Here is a tiny trained network, its code and every weight. The questions are about switching its units off for an input and a target symbol, where a switched-off unit gives its printed mean instead of its output.

import numpy as np


def w(rows, s, z=0):
    codes = np.array(rows[::2]) - 128.0
    scale = np.full(codes.shape[1], s)
    scale[-1] = z or s
    return codes * scale


def f(y):
    return np.maximum(y, 0)


def softmax(a):
    e = np.exp(a - a.max(-1, keepdims=True))
    return e / e.sum(-1, keepdims=True)


def log_softmax(a):
    a = a - a.max(-1, keepdims=True)
    return a - np.log(np.exp(a).sum(-1, keepdims=True))


def net(x, mask):
    ids = ['ΓΛΞΠΦΨαβδζητω'.index(c) for c in x.split()]
    T = len(ids)
    res = E[ids] + P[:T]
    r = res
    for j in range(2):
        rows = slice(3 * j, 3 * j + 3)
        q, k, v = (r @ M[0][rows].T for M in (Q, K, V))
        z = softmax(np.where(np.tri(T) > 0, q @ k.T / 3**0.5, -1e9)) @ v
        o = O[0][rows]
        res = res + np.where(mask[j], z, o[:, -1]) @ o[:, :-1]
    y = f(res @ A[0][:, :-1].T + A[0][:, -1])
    res = res + np.where(mask[2:6], y, B[0][:, -1]) @ B[0][:, :-1]
    return log_softmax(res[-1] @ U[:, :-1].T + U[:, -1])


Q, K, V, O, A, B = {}, {}, {}, {}, {}, {}
E = w([
[108,115,191,165,107,224],'Γ',
[139,89,161,122,82,117],'Λ',
[211,108,125,161,84,105],'Ξ',
[147,163,77,181,130,116],'Π',
[198,146,123,71,122,82],'Φ',
[146,93,91,173,68,109],'Ψ',
[75,139,194,66,141,133],'α',
[92,248,146,99,223,139],'β',
[194,187,123,154,158,115],'δ',
[57,238,100,151,207,145],'ζ',
[170,158,197,98,148,122],'η',
[47,148,90,146,126,132],'τ',
[85,186,75,59,163,93],'ω',
],0.019)
P = w([
[122,114,120,118,114,145],'0',
[122,182,157,159,117,85],'1',
[125,172,148,138,29,120],'2',
[116,66,103,105,165,184],'3',
[124,159,167,182,162,28],'4',
[129,201,152,113,17,154],'5',
[136,56,84,104,237,168],'6',
[48,98,162,171,141,41],'7',
[131,103,92,95,71,248],'8',
[167,119,126,100,144,166],'9',
[109,143,193,110,113,97],'10',
],0.017)
Q[0] = w([
[85,254,142,136,5,98],'h0',
[179,140,165,137,99,133],'h0',
[141,147,213,197,147,5],'h0',
[190,212,95,68,69,220],'h1',
[125,119,80,95,55,196],'h1',
[170,13,70,96,248,212],'h1',
],0.0087)
K[0] = w([
[142,117,123,115,130,253],'h0',
[125,113,85,100,144,130],'h0',
[135,165,121,114,81,145],'h0',
[117,70,111,135,168,152],'h1',
[148,108,113,104,166,116],'h1',
[98,126,176,187,154,18],'h1',
],0.017)
V[0] = w([
[18,95,112,90,118,134],'h0',
[158,86,138,111,103,61],'h0',
[202,116,57,167,84,124],'h0',
[33,42,112,135,23,102],'h1',
[154,115,230,10,113,140],'h1',
[158,132,82,77,107,94],'h1',
],0.013)
O[0] = w([
[111,94,69,131,173,110,117],'h0',
[161,175,86,121,86,172,4],'h0',
[84,135,166,68,40,147,105],'h0',
[104,110,38,143,111,204,153],'h1',
[254,150,117,129,178,164,90],'h1',
[123,97,80,91,109,106,138],'h1',
],0.014,0.0017)
A[0] = w([
[136,35,180,84,139,166,221],'n0',
[81,214,123,82,189,159,5],'n1',
[254,208,188,121,155,95,170],'n2',
[155,134,97,45,106,143,111],'n3',
],0.0084,0.0028)
B[0] = w([
[182,145,48,211,108,112,168],'n0',
[176,134,152,167,195,41,163],'n1',
[100,35,159,64,160,183,249],'n2',
[254,151,38,222,95,131,173],'n3',
],0.0081,0.014)
U = w([
[141,74,201,254,133,223,180],'Γ',
[201,174,62,145,153,181,113],'Λ',
[222,225,155,108,89,109,107],'Ξ',
[103,139,137,104,106,95,129],'Π',
[216,96,100,37,123,91,159],'Φ',
[94,114,58,33,123,199,88],'Ψ',
[169,63,71,120,206,162,11],'α',
[188,118,171,138,185,102,115],'β',
[183,158,205,80,122,109,90],'δ',
[164,139,154,196,168,69,123],'ζ',
[142,88,152,91,163,207,116],'η',
[78,47,80,132,177,159,111],'τ',
[185,101,53,64,163,27,211],'ω',
],0.0064,0.013)

Each question gives the input, a string of symbols that net reads in full, and the target symbol t.
The units are the heads (3 rows each of Q, K, V and O) and the neurons (one row each of A and B). Each row of codes is followed by its name. A weight is (code - 128) times the scale printed after its matrix; where a second scale follows, it is the last column's (O, A, B and U).
mask holds one flag per unit, heads first, then neurons. A switched-off unit (its flag False) gives its mean, the last column of its rows in O or B, instead of its output. The means were averaged over made-up inputs and are rounded, as every weight is.
A unit's drop is (log p(t) with every unit on - log p(t) with that unit switched off) / (log p(t) with every unit on - log p(t) with every unit switched off).
most important unit: the unit with the biggest drop
k most important neurons: the k neurons with the biggest drops, biggest first
heads that matter: for each layer, one digit per head in row order, 1 if its drop is at least 0.15 and else 0, layers parted by /
drop of u: that unit's drop, to one decimal
input Φ Ψ Ξ, target Φ: heads that matter => 01
input Φ Φ Φ δ η, target Φ: heads that matter => 11
input Γ Λ δ Λ Γ ω ω Φ Φ, target ω: heads that matter => 11
input Π Λ ω Π δ Λ, target Π: heads that matter => 01
input α Λ Π Π α Ξ, target Π: heads that matter => 01
input Λ ω Φ ω Ξ, target Φ: heads that matter => 11
input β α β Π ζ Ψ, target Π: heads that matter => 01
input Λ β Ξ δ, target β: heads that matter => 11
input Ξ Φ Λ Λ β Φ Π, target β: most important unit => h1
input Γ β ζ Γ Φ ζ Λ Λ, target ζ: heads that matter => 11
input α Λ δ, target α: heads that matter => 11
input Λ Π Π, target Λ: heads that matter => 01
input ω δ Λ Λ Ξ Ξ Λ, target Ξ: heads that matter => 10
input Λ Φ Φ Φ, target Φ: 2 most important neurons => n2, n3
input Λ τ Ψ Φ Φ Π Ψ, target Φ: 2 most important neurons => n2, n3
input Λ α η ζ η ω Γ Φ Φ β, target β: most important unit => n1
input Π Ξ Γ η Φ δ η Γ Ψ, target η: 3 most important neurons => n2, n3, n1
input Φ τ Λ Λ Ξ Λ δ δ Ξ Λ Ψ, target Ξ: 2 most important neurons => n2, n3
input δ Λ Ξ Π ω, target Ξ: drop of n3 => 0.1
input δ Λ ζ ω Λ, target ζ: drop of n2 => 0.3
input Λ Φ Φ Φ Λ, target Φ: drop of n2 => 0.4
input ζ ω Λ Λ ω, target Λ: most important unit => h1
